Each row has a class, written after it.
[-13 -42  17  16  21   7  31 -18   2  -3  19  14 -32 -33   5  38 -25 -33
 -10  41  -1  -9   2 -15  15  12 -21  -2   7 -19   5 -17  -2   5   1] -> Q
[-36  16 -17 -46  10  11 -30 -37  11 -16  33   7  32 -21  44 -46 -16  11
   2 -19 -15 -17  -9  43  29 -20 -31  49  38   2   4  31 -24  55 -40] -> T
[  4 -54  15  28  39  -6  21 -47  25  -6 -54 -29   3  50  -6 -14 -37  -4
 -11 -19  28  25 -23 -25 -12  10 -27 -14  -4 -30  18 -40  13  18   6] -> J
[ 10 -55  62  24  -3 -28 -38 -42  -3  -8  -4 -49 -26  14 -49 -55  -2  49
 -11  26  10  58 -25  12  16   8  59  20  25  -3  34 -29  55  10  28] -> L
[ -5  -1  15  35 -12 -16  16 -18   1  20 -14  18  21  -2  30 -11 -13  17
  18  35  47  12  27 -21  20 -16  49 -10  -1 -29  -5 -23   1  19  -2] -> L
[  6  34  27  25 -51 -15  12  54 -65   7  28 -16  -7 -19 -52   4  33  27
   4  27 -18  54   6 -19  -5  46  25   8 -10 -24 -29  19  22  33  23] -> W
[-60 -34  17 -10   5  33  33  37 -14   1 -19  27  21 -33  21   5 -13  31
  31  46  -7 -12 -15  35  14  -5  27   4  14   0   9 -10 -30  64 -48] -> Q
[ 15  19  36  69 -30  13  -6  16 -27   7  -3 -35 -48 -23  31 -23 -19   7
  28   1  35  36  56   3  33 -12 -43 -22   7  48  13  42 -15  38  20] -> A
[  32    4  -25   30 -100  -35   37    0  -24   40  -32  -18  -16   54
   32  -13   66    6   47  -29   17   -8   42   30  -32  -17  -16  -31
  -21   19  -10   14   -9   25  -30] -> J
[-28 -25 -50  66 -93  14  -4  22  -4  28   5  26 -39 -15  71  28  -8   0
  17  20 -18 -25  -2 -19   8 -13  26 -40 -29  34 -42   6 -26  -1 -31] -> T
[ -2 -29 -33 -11 -61  -4  48 -27 -26   6 -40 -25  -3  21 104  48 -25   4
 -35 -21  55  36 -45 -11 -15  -4 -30   0 -23  11  33   7  83  26  -1] -> A
[  3  11   4  11   4 -30 -14  29 -13 -38  15  21 -39 -21 -44  -3 -26 -16
  13 -30 -40  30 -18   2 -17  42 -72   9   2  20 -13  31  25  41  19] -> J
[ -29   -4  -78   24   43   -6   80  -97   57  -33   -3   32   18   -3
   70   13  -20  -73  -58   12  -59   24  -63  -96  -35  -83 -114  -41
    4   16    1  -26   18  -50   15] -> M
[-58 -19   1 -13   9  -6  13 -27  -5  26  46  -1 -19 -45  45   3 -35  11
 -12  46  18  -2  -9   2  31 -15   2  20  41  -7  12 -31 -25  21  -3] -> Q
[ -3 -30 -26   1  18  18  27 -13 -21   1  11  -2  15 -40  28  -8   1 -42
 -44 -19   6  19 -20 -35  -7 -23 -37 -10   2   3  24   0  26 -23   5] -> Q
[-49 -11  -4   6  -2  10 -20 -34  40  24  -3 -14  -2 -35  18  42 -40  41
 -21  36   0  21   9  -3  56 -14  46  27  26 -36 -14 -51  30 -12 -14] -> L
[ 24  13 -19  51 -41   3 -25  42 -41  20  12  16 -34   8  19  87   6  61
  45  -5   7  -4  43  -9  -7  -5  16 -67  -2   4 -65  20   6  13 -27] -> L
[-18 -32 -51  -3 -42 -41   3 -72   4   7  20 -27 -38   6  68  -8  -8 -37
 -48  38  16 -43  -5  41  -9 -13  38 -29   3  42  17 -19 -24 -28 -23] -> A
[  9 -46   8  46  -8  31 -18 -44 -41   4  35 -33  -4  40  59  -1 -27  13
 -46 -21  40  18 -37 -12  -3   8 -54  15  -1 -14  32 -13   5  21  34] -> T
[ -6 -35 -15  33  35 -35  37 -55  10  -3  -2 -17  -7 -32 -17   9 -16  -2
 -35  52 -10  41  12 -60  12 -18   0 -40  37 -37 -17 -35  13  20  13] -> M
[-29  25  -6 -58  -7 -36  58  20 -33   0  -9  -6  16 -28  45   7   8  10
 -11  24  40  20  -1   1 -14  -3   8 -11  10 -20  17  11  11  74  -1] -> M
[-32 -39 -38  16 -59 -59   0   2  14  11 -48  17 -32  17  28  44  -5  26
  26   7 -32  -3  10  -3 -30 -26 -16 -34 -23  47 -48 -19 -26 -26  12] -> T
[-47 -12  14 -13   3 -24   8 -23   9   0  -7   3 -13 -44  17 -23 -29 -40
 -12  36  -8  12  19   6   6   8   4 -22   9  29   5 -28 -35  13 -21] -> Q
[-44 -24 -30  38   1  28 -18 -35  29  47  12 -15 -18 -12  74  40 -37   7
 -17  27  39 -44  25  22  39 -33  -5  10  17  22  13 -43 -20 -30  20] -> T
[-12  -5  33 -34 -67 -47  70  55 -17   2   4  -6 -19 -47  -5 -17  35   9
  12  15   1  43 -38 -15  -5  -3  13  38 -22  -7  21  20  41  26  35] -> M
[-14 -66  51  28 -54  31 -59   2  54  18  43 -31   3  -9 -32  -7 -30  46
   4 -43 -39  28 -72  -4  23   9  41  52  -8  17 -11 -46  -5 -23 -14] -> M
[ 25  17 -23 -28   4  -8   1 -11 -41  25 -14  -4  18   4  16  50   6  -3
 -14  -6  34  16  38 -29 -15   0 -20 -35 -10   0   1 -24  27   3   1] -> M
[-58  63 -32  21 -15  59  14  70  -6  -7 -15  20  40   5  36  -5 -37  13
   1  -5 -21  22 -92 -30 -43 -18   1   2  -1  48  -8   5  37  53 -34] -> F
[ 38 -21  15  11 -25 -27  15 -77   7 -56 -56  13 -62  66  22   9 -12 -19
  24  -3 -28  34  -4 -43 -33  -7 -50 -63 -33  40   3  44  12  23 -33] -> A
[-52 -51 -14  17 -66 -55 -18 -20  -5  16  10  -7 -50 -13  48  15 -14  -8
 -48  26  20  25 -19  -3 -14  29  34   6  18   5   6 -20  18  20  56] -> W
[ 21 -61  17   6  12 -15  20 -20 -17 -17  13 -52 -14  14  -3  43 -23  -2
 -17 -17   0   6 -20   8 -28  39 -16 -56  16 -25 -34  -7  -2  42 -50] -> Q
[-36  47 -17  48 -29  38 -35  53   8  15   5  18   4   2   5   9 -33 -12
  19   5 -23 -14 -20  12 -24   0 -13  12  15  57 -27 -13  -2  36 -18] -> F
[-29 -17  50 -20 -29 -25  27   1   2 -30  10   3   3 -24 -14 -71 -16 -21
  -3 -41 -30  52 -31  27  14  40 -74  79 -17 -30  32   9 -21  53  10] -> J
[-33  20 -28  -6  36  13  25  -4  11   5  -7 -14  -9   4  30  35 -40  -6
 -25  -4  14   8 -25 -38 -10 -26 -57  15  37 -33  -3  -7  24  35  10] -> F
[ 54 -34  21   4  -2  11  23 -16 -49 -15 -11 -13   8  11   1   3  10 -11
 -16 -15  54  36 -18 -53 -26  34  50 -49  -7 -31  18  38  72  67 -41] -> Q
[ -5 -43 -33  38 -29 -16 -12 -19  23  13 -52  -3 -21 -44 -12  70 -36  10
 -45  10  16  48  14 -50  17   1  67 -17 -26  29  -1 -26  83 -67  23] -> A
[-25 -59 -39  -7  -5 -13 -41 -16   7 -20 -47   9  65   9  22   3 -58  22
   3 -43 -41  46 -55  -5 -40   7 -32 -26  47  28 -59 -17  41  90 -65] -> Q
[-23  66   6  36 -64  -6  15  -1  53  -8  44  16 -30  70  21  -4  -3 -15
  37   5 -34 -38 -49   1 -52   2   6  -9 -46  35 -33  -2 -67  -7 -35] -> J
[ -3 -41 -10  19  26  -8  -6 -61 -30  12  21   1 -27  -6  33  10 -18  15
  -9  27  21 -14  39   8  34 -13 -39  -4  26 -13  15 -13 -27  12  17] -> T
[-41  21   5 -10 -15 -20  13  19   0  -8  13  -6 -36  25  28 106  -7  26
   7  14  -2 -21   5  52 -37  33 -18 -17   4  18 -26   3 -16  20  11] -> W
[ -2 -42  16  35  35  -9  -4 -53  -2   7  -7   9  11 -13 -20   5 -18  21
   9   4  -3  25  26  -8  24   9  -3 -15  29   5  -4 -24   0  -3   4] -> W
[-21 -10 -15   3  -1 -52  14 -18   8 -14 -61   5 -19  43  -3  -2 -10   4
   2  -5  -3  19   4 -20 -51   6  17 -69 -28  18  -9 -22 -33   2 -14] -> J
[ 17  42 -14   7 -16 -18  21 -55 -16   9  -2   8  -6  21  65  12   6 -20
  41  -2  13   2  62  -3 -22 -24 -50 -76  24  46 -25  29 -20  56 -66] -> Q
[  2  13 -10  -7   1 -34  -1 -47  -4  27  51 -13  21   6   3 -10 -27 -10
   3  30  14 -17 -25  -5   7  28  22  14  29 -12 -33 -35  19  11 -12] -> W
[ -9  22  40 -30   0  -6  -9  34   6 -30 -25   3  36  -1 -44 -22   2 -24
  -6 -10 -34  25  -4  12 -13  18 -25  34 -46 -22  -5 -20  -9 -23  11] -> L
[ -4 -81  35   7 -21 -15 -23  -3   9 -51  26  19 -31   6 -19  25   1  14
 -14 -30 -40   9 -23   1 -28  25   0 -14  -5 -26  -9  20 -56  46  -9] -> M
[-18   3 -45  15 -58 -24  22 -48  30  42  60 -26 -33 -11  39  41  10  -4
 -38  48   0  -3 -39 -27  -1 -35  21  22  21   7  -3 -41  54 -33  24] -> M
[-28 -13  -3   1 -20  -1  29  39  10 -12  11   1  16 -37  40  41 -55   0
 -36  -5  32  34 -76 -63 -17  38  56 -21 -15 -28 -21  -1  47  60 -12] -> M
[ 10  -9 -12  41 -49 -41   5 -64  53  49  28 -41 -51  12 -24  29  33   0
   0   6   1 -29  61  41  18 -15  16  17  12   1  -8 -37 -13 -62   5] -> J
[ 13 -20  76  55 -62   2  23 -27 -30   0   3 -29 -59   6  55 -46   3 -31
  16  31  26  42  35  35  40  15 -83  33   8 -21  49  11  13  82  30] -> L
[ 20  33 -31 -40  12   8  25  11 -29   3 -14   4  59   2 -13  34  12 -24
 -11 -22 -13  16  -8 -35 -41  -1 -27 -26 -28   4 -27 -10  37 -25 -38] -> Q
[ -5  -7  21  13  16   5 -25 -23  -8   2   5   6  11  13 -36 -23 -47 -27
  -6  -5 -24  12  -5 -11  -4  29 -30  14   3  -4 -10 -49 -33  16 -25] -> F
[-59 -20  16   6 -69  -6  19   5  -7  32  -9 -13  38 -13  64  -8 -40   6
 -28 -30  42  30 -19  44  -3  28   7  49   6   1  23 -40  -7  66 -17] -> F
[ 16  27 -19  -3  -5 -12  -7   8 -33  20  57 -10  26 -38  -2 -18  -4 -16
 -17  -2   4   2  -5  -3  19   0  -9  20   0 -21 -22 -23  23 -34   4] -> L
[-31  11 -76  32  14  24 -44   9   0  14   6   3 -46 -18 -27  56 -15 -64
 -52  16 -81 -26  20  -1 -23 -17 -82 -14   8  46 -25 -56 -16 -81  21] -> F
[-10   2  -6  -5  13   4  39  45 -45  22 -40  38  75   8  15  15  -4  29
  49 -11  19   1  -8   7 -18   3 -24  -3 -14  18 -14 -18   7  14   2] -> W
[-32 -16   2   6  11  -9  -1 -52  21  -6 -19   9  -8 -22  31  13 -15   9
 -20  11  15  14  48   1  27 -16  -8   6   8  -9  19   5 -17  12  11] -> T
[ 13 -61 -35  34  -1 -32  16  10 -44  18 -35  14  -4 -21   1  50  31  32
  18 -14  14   2  54  18 -11  -6   2 -54  28  19 -16  16  23   7  18] -> W
[  1  37  13  10 -49 -24  -2 -16 -12  14  26  -3  21  -3  11   0  -6 -13
  -9   6  -6  26   8  22  -2  15 -12  20 -27  14 -10 -41  15 -29   1] -> L
[ 36 -61   2  28 -27  12 -14 -73  13 -27  27   9  37  22 -12 -42  -2 -16
 -27 -17 -20  -6 -29  -4   5   4  36  20 -17 -19   4   3 -16  -8 -50] -> A
[ 12   9  11  44  -4  35 -12  22 -17   2   5 -38   6   5  38 -11   3   7
   2 -49  36  -6  17  24  -9  -7  -9 -46 -18  49  11  36 -23   3 -11] -> T
